Below is a small trained network, with its code and all its weights. Each question gives an input and a target symbol and asks what happens when units are switched off, that is, made to give their printed mean instead of their output.

import numpy as np


def w(rows, s, z=0):
    codes = np.array(rows[::2]) - 128.0
    scale = np.full(codes.shape[1], s)
    scale[-1] = z or s
    return codes * scale


def norm(h):
    return h / np.sqrt((h * h).mean(-1, keepdims=True) + 1e-5)


def softmax(a):
    e = np.exp(a - a.max(-1, keepdims=True))
    return e / e.sum(-1, keepdims=True)


def log_softmax(a):
    a = a - a.max(-1, keepdims=True)
    return a - np.log(np.exp(a).sum(-1, keepdims=True))


def net(x, mask):
    ids = ['αβδεηθλμπστ'.index(c) for c in x.split()]
    T = len(ids)
    res = E[ids] + P[:T]
    u = 0
    for l in range(3):
        r = norm(res)
        for j in range(2):
            rows = slice(4 * j, 4 * j + 4)
            q, k, v = (r @ M[l][rows].T for M in (Q, K, V))
            z = softmax(np.where(np.tri(T) > 0, q @ k.T / 4**0.5, -1e9)) @ v
            o = O[l][rows]
            res = res + np.where(mask[u + j], z, o[:, -1]) @ o[:, :-1]
        u += 2
    return log_softmax(norm(res)[-1] @ U[:, :-1].T + U[:, -1])


Q, K, V, O = {}, {}, {}, {}
E = w([
[133,104,114],'α',
[129,103,81],'β',
[133,104,77],'δ',
[130,101,83],'ε',
[147,120,70],'η',
[193,102,86],'θ',
[126,108,54],'λ',
[48,160,70],'μ',
[170,187,127],'π',
[131,107,25],'σ',
[58,29,254],'τ',
],0.004)
P = w([
[218,86,43],'0',
[194,114,4],'1',
[163,133,10],'2',
[130,127,42],'3',
[115,131,57],'4',
[120,136,77],'5',
[126,136,78],'6',
[130,146,92],'7',
[141,148,115],'8',
[129,167,119],'9',
[117,161,111],'10',
[131,140,96],'11',
],0.0017)
Q[0] = w([
[94,89,127],'L0H0',
[161,151,204],'L0H0',
[194,111,204],'L0H0',
[196,128,191],'L0H0',
[117,80,208],'L0H1',
[140,188,2],'L0H1',
[107,76,207],'L0H1',
[144,194,9],'L0H1',
],0.0086)
K[0] = w([
[120,146,161],'L0H0',
[160,86,129],'L0H0',
[171,46,148],'L0H0',
[166,51,137],'L0H0',
[92,54,147],'L0H1',
[168,254,116],'L0H1',
[97,16,134],'L0H1',
[159,219,115],'L0H1',
],0.0098)
V[0] = w([
[85,230,110],'L0H0',
[14,161,200],'L0H0',
[65,197,114],'L0H0',
[103,228,118],'L0H0',
[108,152,246],'L0H1',
[248,253,75],'L0H1',
[85,125,76],'L0H1',
[148,159,143],'L0H1',
],0.0039)
O[0] = w([
[155,175,124,148],'L0H0',
[106,172,75,38],'L0H0',
[137,192,129,145],'L0H0',
[177,193,125,137],'L0H0',
[18,111,120,7],'L0H1',
[175,124,253,253],'L0H1',
[182,118,98,164],'L0H1',
[92,109,165,127],'L0H1',
],0.0045,0.0034)
Q[1] = w([
[174,189,95],'L1H0',
[103,209,104],'L1H0',
[153,253,61],'L1H0',
[199,113,153],'L1H0',
[27,68,144],'L1H1',
[92,140,97],'L1H1',
[157,107,150],'L1H1',
[205,214,132],'L1H1',
],0.0056)
K[1] = w([
[81,187,139],'L1H0',
[83,168,64],'L1H0',
[66,203,94],'L1H0',
[129,133,173],'L1H0',
[254,225,117],'L1H1',
[159,97,135],'L1H1',
[106,155,93],'L1H1',
[61,69,124],'L1H1',
],0.0058)
V[1] = w([
[124,107,95],'L1H0',
[179,254,175],'L1H0',
[111,66,159],'L1H0',
[120,9,132],'L1H0',
[103,106,124],'L1H1',
[141,113,91],'L1H1',
[20,205,129],'L1H1',
[20,162,165],'L1H1',
],0.0034)
O[1] = w([
[177,154,119,126],'L1H0',
[109,26,141,165],'L1H0',
[89,169,125,121],'L1H0',
[101,249,177,140],'L1H0',
[145,130,166,116],'L1H1',
[175,118,90,145],'L1H1',
[19,176,236,5],'L1H1',
[41,177,253,23],'L1H1',
],0.0025,0.003)
Q[2] = w([
[120,149,83],'L2H0',
[236,185,116],'L2H0',
[169,155,102],'L2H0',
[33,105,75],'L2H0',
[74,166,11],'L2H1',
[210,154,194],'L2H1',
[3,56,89],'L2H1',
[235,243,88],'L2H1',
],0.0069)
K[2] = w([
[167,141,182],'L2H0',
[95,92,197],'L2H0',
[127,103,197],'L2H0',
[230,171,103],'L2H0',
[90,27,93],'L2H1',
[93,220,152],'L2H1',
[194,53,112],'L2H1',
[3,182,132],'L2H1',
],0.0071)
V[2] = w([
[73,4,74],'L2H0',
[74,20,94],'L2H0',
[143,190,205],'L2H0',
[62,86,63],'L2H0',
[150,1,143],'L2H1',
[164,215,82],'L2H1',
[224,82,201],'L2H1',
[119,155,118],'L2H1',
],0.0053)
O[2] = w([
[1,94,120,165],'L2H0',
[16,80,127,145],'L2H0',
[238,116,177,65],'L2H0',
[48,47,55,101],'L2H0',
[9,35,121,200],'L2H1',
[148,244,140,169],'L2H1',
[20,145,251,254],'L2H1',
[161,137,118,109],'L2H1',
],0.0039,0.0034)
U = w([
[160,254,205,168],'α',
[187,85,141,75],'β',
[6,96,191,115],'δ',
[195,215,39,183],'ε',
[141,96,119,38],'η',
[4,115,69,253],'θ',
[169,76,106,59],'λ',
[140,88,122,26],'μ',
[168,54,187,110],'π',
[185,114,83,153],'σ',
[134,89,129,7],'τ',
],0.0087,0.0054)

Each question gives the input, a string of symbols that net reads in full, and the target symbol t.
The units are the heads (4 rows each of Q, K, V and O). Each row of codes is followed by its name. A weight is (code - 128) times the scale printed after its matrix; where a second scale follows, it is the last column's (O and U).
mask holds one flag per head, layer by layer. A switched-off head (its flag False) gives its mean, the last column of its rows in O, instead of its output. The means were averaged over made-up inputs and are rounded, as every weight is.
A unit's drop is (log p(t) with every unit on - log p(t) with that unit switched off) / (log p(t) with every unit on - log p(t) with every unit switched off).
The circuit of an input: a set's keep is (log p(t) with only the set's units on - log p(t) with every unit switched off) / (log p(t) with every unit on - log p(t) with every unit switched off). Starting from all 6 units, units are removed one at a time, each time the one whose removal leaves the highest keep (on an exact tie, the one counted first), for as long as the keep stays at least 0.8.
units of the circuit, in order: the units of the circuit, biggest drop first
unit that matters most: the unit with the biggest drop
heads that matter: for each layer, one digit per head in row order, 1 if its drop is at least 0.15 and else 0, layers parted by /
drop when u is switched off: that unit's drop, to one decimal
input δ σ λ τ δ ε, target θ: heads that matter : 01 / 00 / 10
input μ μ δ, target ε: heads that matter : 11 / 00 / 01
input σ θ α ε η τ λ η π δ, target δ: heads that matter : 01 / 00 / 00
input π λ τ μ ε, target α: units of the circuit, in order : (L0H1, L0H0, L2H1)
input ε μ σ δ τ β η π α, target δ: units of the circuit, in order : (L0H1, L2H0)
input μ η π δ τ β, target δ: units of the circuit, in order : (L2H0, L0H1)
input π β δ μ, target α: heads that matter : 11 / 00 / 10
input η σ λ θ β μ η ε μ α β, target ε: units of the circuit, in order : (L0H0)
input β σ μ ε δ, target ε: units of the circuit, in order : (L0H0, L2H1)
input π π μ δ τ π λ β μ σ, target α: heads that matter : 11 / 00 / 00
input θ θ θ α π μ μ δ μ α β ε, target α: units of the circuit, in order : (L0H1, L0H0)
input θ α σ λ η τ δ τ α μ η β, target ε: heads that matter : 01 / 11 / 01
input π σ π π δ μ δ λ η α α, target α: heads that matter : 11 / 00 / 10
input π β δ α μ π ε β, target α: units of the circuit, in order : (L0H0, L2H1)
input τ α β μ τ σ π, target δ: unit that matters most : L2H0
input τ π τ μ β σ π μ π α μ λ, target α: heads that matter : 11 / 00 / 00
input τ τ σ, target θ: heads that matter : 10 / 00 / 10
input η μ θ τ η δ, target θ: units of the circuit, in order : (L2H0, L0H1)
input μ π τ μ η τ ε μ μ α, target α: heads that matter : 11 / 01 / 01
input τ λ α δ ε θ τ η, target θ: heads that matter : 11 / 00 / 10
input τ σ λ σ β μ α λ, target ε: unit that matters most : L1H0
input δ λ μ η α τ, target θ: drop when L0H1 is switched off : 0.8
